Here is a tiny trained network, its code and every weight. The questions are about switching its units off for an input and a target symbol, where a switched-off unit gives its printed mean instead of its output.

import numpy as np


def w(rows, s, z=0):
    codes = np.array(rows[::2]) - 128.0
    scale = np.full(codes.shape[1], s)
    scale[-1] = z or s
    return codes * scale


def f(y):
    return y / 2 * (1 + np.tanh(0.7978845608 * (y + 0.044715 * y**3)))


def softmax(a):
    e = np.exp(a - a.max(-1, keepdims=True))
    return e / e.sum(-1, keepdims=True)


def log_softmax(a):
    a = a - a.max(-1, keepdims=True)
    return a - np.log(np.exp(a).sum(-1, keepdims=True))


def net(x, mask):
    ids = ['ΔΛΠΣαβγεζημτψ'.index(c) for c in x.split()]
    T = len(ids)
    res = E[ids] + P[:T]
    u = 0
    for l in range(2):
        r = res
        for j in range(3):
            rows = slice(3 * j, 3 * j + 3)
            q, k, v = (r @ M[l][rows].T for M in (Q, K, V))
            z = softmax(np.where(np.tri(T) > 0, q @ k.T / 3**0.5, -1e9)) @ v
            o = O[l][rows]
            res = res + np.where(mask[u + j], z, o[:, -1]) @ o[:, :-1]
        u += 3
        y = f(res @ A[l][:, :-1].T + A[l][:, -1])
        res = res + np.where(mask[u : u + 4], y, B[l][:, -1]) @ B[l][:, :-1]
        u += 4
    return log_softmax(res[-1] @ U[:, :-1].T + U[:, -1])


Q, K, V, O, A, B = {}, {}, {}, {}, {}, {}
E = w([
[176,177,112,77,100,104,174,195,109,97,162],'Δ',
[109,218,104,117,147,131,216,167,104,133,139],'Λ',
[49,114,100,161,96,82,144,194,163,116,87],'Π',
[100,75,103,124,88,165,122,203,105,57,130],'Σ',
[139,135,106,153,14,157,108,172,92,114,127],'α',
[140,128,88,79,94,114,174,105,96,70,25],'β',
[154,56,105,151,104,200,135,150,86,176,81],'γ',
[81,156,91,141,119,147,148,112,75,236,52],'ε',
[67,65,110,110,187,89,138,192,136,203,98],'ζ',
[182,143,123,115,53,146,49,128,102,194,173],'η',
[127,120,127,129,202,216,105,96,77,190,167],'μ',
[112,205,140,50,148,142,93,107,63,161,214],'τ',
[119,135,81,76,226,115,69,9,81,118,141],'ψ',
],0.011)
P = w([
[116,166,254,202,146,98,110,179,9,59,70],'0',
[94,182,159,102,145,146,81,164,79,117,75],'1',
[93,159,124,58,133,172,88,131,121,139,106],'2',
[72,102,118,41,96,157,121,81,119,159,163],'3',
[91,67,72,75,92,131,135,73,105,157,197],'4',
[106,30,4,126,100,93,135,75,90,153,240],'5',
],0.0063)
Q[0] = w([
[114,146,143,114,120,127,93,147,151,167,95],'L0H0',
[69,100,126,100,123,141,127,154,72,132,159],'L0H0',
[139,137,154,217,152,130,137,67,176,202,140],'L0H0',
[152,157,194,137,119,163,138,142,192,98,95],'L0H1',
[77,144,178,61,101,181,115,142,158,155,109],'L0H1',
[151,159,103,161,174,112,67,166,119,138,94],'L0H1',
[225,212,149,125,130,115,101,16,101,145,212],'L0H2',
[136,168,147,169,31,143,175,162,156,2,177],'L0H2',
[189,92,141,148,21,217,60,155,51,133,121],'L0H2',
],0.023)
K[0] = w([
[105,121,137,102,138,175,118,143,190,142,102],'L0H0',
[115,101,78,130,97,117,147,61,174,142,162],'L0H0',
[151,106,229,151,207,117,48,109,91,165,47],'L0H0',
[164,164,169,212,152,90,122,185,75,71,88],'L0H1',
[144,161,142,127,166,153,46,176,99,132,82],'L0H1',
[140,94,150,173,124,70,159,92,84,144,188],'L0H1',
[209,226,163,103,141,121,64,103,66,195,251],'L0H2',
[164,175,96,94,41,125,174,217,165,23,204],'L0H2',
[187,65,141,114,21,229,36,160,37,131,100],'L0H2',
],0.02)
V[0] = w([
[118,87,76,106,125,139,115,102,194,162,156],'L0H0',
[144,177,181,155,132,108,137,153,55,83,87],'L0H0',
[127,153,136,140,129,120,136,138,97,111,121],'L0H0',
[155,70,160,87,105,176,107,155,121,88,97],'L0H1',
[183,77,94,143,170,117,83,154,77,197,179],'L0H1',
[128,148,34,180,68,137,254,186,152,99,162],'L0H1',
[136,170,125,79,101,157,165,116,138,136,92],'L0H2',
[101,186,221,153,121,160,104,161,151,116,93],'L0H2',
[79,30,24,149,131,133,80,95,169,162,188],'L0H2',
],0.0088)
O[0] = w([
[175,113,35,176,144,97,118,168,101,128,158,101],'L0H0',
[69,149,233,80,116,160,142,79,160,132,93,156],'L0H0',
[107,131,174,110,126,131,130,115,138,128,118,146],'L0H0',
[146,151,54,76,78,187,123,165,149,87,200,156],'L0H1',
[185,72,158,23,152,105,113,149,61,129,79,180],'L0H1',
[85,104,171,125,74,135,220,43,161,145,208,3],'L0H1',
[140,131,81,153,126,101,125,177,153,146,153,147],'L0H2',
[201,102,50,147,135,123,144,126,99,81,158,101],'L0H2',
[84,170,255,54,103,195,136,95,203,122,107,132],'L0H2',
],0.005,0.0051)
A[0] = w([
[144,241,218,98,107,158,164,237,167,143,104,252],'L0N0',
[251,122,206,122,135,100,205,66,121,18,61,56],'L0N1',
[98,236,122,161,100,51,158,223,208,136,183,40],'L0N2',
[37,135,104,135,198,45,173,151,164,116,131,177],'L0N3',
],0.011,0.0016)
B[0] = w([
[99,110,254,77,128,141,128,94,148,126,87,252],'L0N0',
[94,148,235,68,126,149,136,88,181,131,78,182],'L0N1',
[133,85,174,161,146,158,155,93,97,63,78,167],'L0N2',
[170,94,124,159,60,106,79,162,72,135,178,209],'L0N3',
],0.0097,0.0034)
Q[1] = w([
[182,74,35,132,104,91,132,92,119,89,156],'L1H0',
[96,174,169,59,57,143,156,81,136,129,23],'L1H0',
[191,131,78,121,126,129,103,177,131,78,128],'L1H0',
[172,193,166,171,215,81,39,165,149,116,114],'L1H1',
[140,158,113,90,134,187,87,221,73,121,2],'L1H1',
[156,178,111,216,113,203,160,120,245,76,148],'L1H1',
[175,101,129,72,178,62,40,182,87,130,101],'L1H2',
[162,137,145,171,144,98,178,118,246,131,215],'L1H2',
[107,45,108,73,69,98,174,69,105,150,191],'L1H2',
],0.02)
K[1] = w([
[120,196,91,101,121,88,171,91,115,27,58],'L1H0',
[85,158,137,140,70,184,67,226,169,240,139],'L1H0',
[174,154,165,122,149,64,156,106,127,104,57],'L1H0',
[121,179,179,182,160,120,95,115,83,4,157],'L1H1',
[160,183,174,156,198,113,47,120,77,191,115],'L1H1',
[131,128,147,187,85,92,199,182,144,63,12],'L1H1',
[164,116,154,117,203,169,55,70,99,111,207],'L1H2',
[142,120,147,179,97,182,232,140,143,43,103],'L1H2',
[118,88,73,41,68,146,169,126,163,193,163],'L1H2',
],0.021)
V[1] = w([
[202,123,150,99,147,77,179,118,162,143,121],'L1H0',
[133,138,118,119,150,103,145,88,124,63,103],'L1H0',
[104,145,124,80,144,158,105,157,173,105,148],'L1H0',
[41,132,119,127,246,128,133,137,122,101,189],'L1H1',
[115,208,114,83,89,7,88,93,115,94,138],'L1H1',
[58,88,88,94,102,90,184,190,141,97,54],'L1H1',
[149,134,83,129,127,163,109,24,151,74,91],'L1H2',
[155,78,168,127,160,94,87,125,188,56,184],'L1H2',
[133,33,113,184,114,132,56,110,189,159,77],'L1H2',
],0.02)
O[1] = w([
[172,74,114,97,211,169,152,131,159,200,144,24],'L1H0',
[152,100,98,155,126,125,129,187,116,127,196,97],'L1H0',
[134,110,121,62,112,110,134,151,185,49,102,179],'L1H0',
[119,52,99,194,151,175,3,138,213,109,69,125],'L1H1',
[29,77,82,127,96,1,202,95,157,158,75,201],'L1H1',
[26,143,104,127,206,163,167,85,175,59,207,126],'L1H1',
[221,94,174,184,130,47,144,37,107,54,127,84],'L1H2',
[116,147,192,165,146,88,114,171,243,119,103,3],'L1H2',
[136,214,138,163,208,19,144,214,95,69,134,66],'L1H2',
],0.0089,0.0073)
A[1] = w([
[136,171,128,223,214,40,87,107,242,65,179,2],'L1N0',
[154,48,77,216,100,95,159,104,239,142,51,206],'L1N1',
[235,98,145,254,155,97,70,156,165,82,50,84],'L1N2',
[202,188,113,108,120,194,34,197,195,171,67,160],'L1N3',
],0.0084,0.0017)
B[1] = w([
[121,85,109,125,43,159,135,136,90,173,141,151],'L1N0',
[164,255,117,73,158,155,62,81,133,120,193,253],'L1N1',
[38,87,186,99,186,71,152,174,71,146,209,223],'L1N2',
[98,95,112,192,163,111,216,76,68,51,65,210],'L1N3',
],0.0063,0.02)
U = w([
[118,65,170,101,182,145,161,120,175,153,154,80],'Δ',
[101,96,159,199,115,158,141,107,130,197,173,70],'Λ',
[86,183,169,225,120,105,150,130,151,130,158,108],'Π',
[99,101,140,156,90,149,114,153,196,64,161,135],'Σ',
[35,149,197,86,123,147,132,80,89,100,108,255],'α',
[72,103,88,166,131,98,194,75,155,96,168,68],'β',
[174,178,141,127,146,186,132,122,125,91,179,96],'γ',
[105,91,1,139,122,130,130,148,63,133,212,148],'ε',
[49,148,91,120,181,151,146,179,155,136,132,76],'ζ',
[137,127,132,102,100,80,173,162,117,165,107,104],'η',
[122,77,140,166,146,122,118,131,94,90,88,82],'μ',
[100,81,73,133,105,144,93,97,152,155,107,102],'τ',
[102,134,145,132,172,68,87,107,134,106,162,110],'ψ',
],0.0047,0.0066)

Each question gives the input, a string of symbols that net reads in full, and the target symbol t.
The units are the heads (3 rows each of Q, K, V and O) and the neurons (one row each of A and B). Each row of codes is followed by its name. A weight is (code - 128) times the scale printed after its matrix; where a second scale follows, it is the last column's (O, A, B and U).
mask holds one flag per unit, layer by layer, with each layer's heads first. A switched-off unit (its flag False) gives its mean, the last column of its rows in O or B, instead of its output. The means were averaged over made-up inputs and are rounded, as every weight is.
A unit's drop is (log p(t) with every unit on - log p(t) with that unit switched off) / (log p(t) with every unit on - log p(t) with every unit switched off).
The circuit of an input: a set's keep is (log p(t) with only the set's units on - log p(t) with every unit switched off) / (log p(t) with every unit on - log p(t) with every unit switched off). Starting from the 12 units with the biggest drops (on a tie, the unit counted first), units are removed one at a time, each time the one whose removal leaves the highest keep (on an exact tie, the one counted first), for as long as the keep stays at least 0.8.
units of the circuit, in order: the units of the circuit, biggest drop first
top k neurons: the k neurons with the biggest drops, biggest first
heads that matter: for each layer, one digit per head in row order, 1 if its drop is at least 0.15 and else 0, layers parted by /
input Δ ζ γ β ε η, target η: heads that matter -> 100 / 010
input Σ β γ Π, target γ: units of the circuit, in order -> [L1H1]
input ζ γ ζ, target ε: heads that matter -> 101 / 000
input η γ τ μ, target τ: units of the circuit, in order -> [L1H2; L1H1]
input Σ β η η, target ε: units of the circuit, in order -> [L0H0; L1H0]
input Δ μ β, target μ: units of the circuit, in order -> [L1H1; L1N3]
input Λ Δ Λ, target ε: heads that matter -> 001 / 100
input β β α α, target ε: units of the circuit, in order -> [L0H0; L1H0; L0N1]
input Λ γ τ β α β, target β: units of the circuit, in order -> [L0H1; L1H1; L1H2]
input β Δ β, target β: heads that matter -> 111 / 010
input τ ε Π γ, target ε: top 2 neurons -> [L0N3; L0N2]
input γ Λ ψ ε, target ψ: heads that matter -> 000 / 011
input ζ τ β ψ μ β, target ψ: heads that matter -> 010 / 011
input γ Π ψ Λ, target ψ: units of the circuit, in order -> [L1H1; L1H2; L1N1]
input μ β β γ μ Π, target μ: heads that matter -> 101 / 010
input γ γ Λ, target γ: heads that matter -> 001 / 010
input Λ ψ γ γ Λ ψ, target ψ: heads that matter -> 001 / 011
input Π β ε Λ, target ε: units of the circuit, in order -> [L1H2]
input ζ α τ β τ, target ε: heads that matter -> 100 / 100
input γ μ ζ γ β, target ζ: units of the circuit, in order -> [L1H2; L0N3]
input η Π β Λ ζ, target ζ: units of the circuit, in order -> [L1H2]
input ζ η γ ψ γ τ, target ψ: heads that matter -> 110 / 011
input β γ Δ ζ β, target ε: heads that matter -> 101 / 100
input ψ ζ Σ, target ψ: units of the circuit, in order -> [L1H2; L1H1; L1N1]
input ζ τ β Π Λ, target β: top 2 neurons -> [L0N2; L1N1]
input ψ ψ β ζ, target ψ: heads that matter -> 101 / 011
input γ β γ, target ε: units of the circuit, in order -> [L0H2; L1H0; L0N0]
input β γ β Δ ψ, target ψ: heads that matter -> 101 / 011
input Λ μ α, target μ: heads that matter -> 000 / 010
input γ α β, target γ: units of the circuit, in order -> [L1H1]
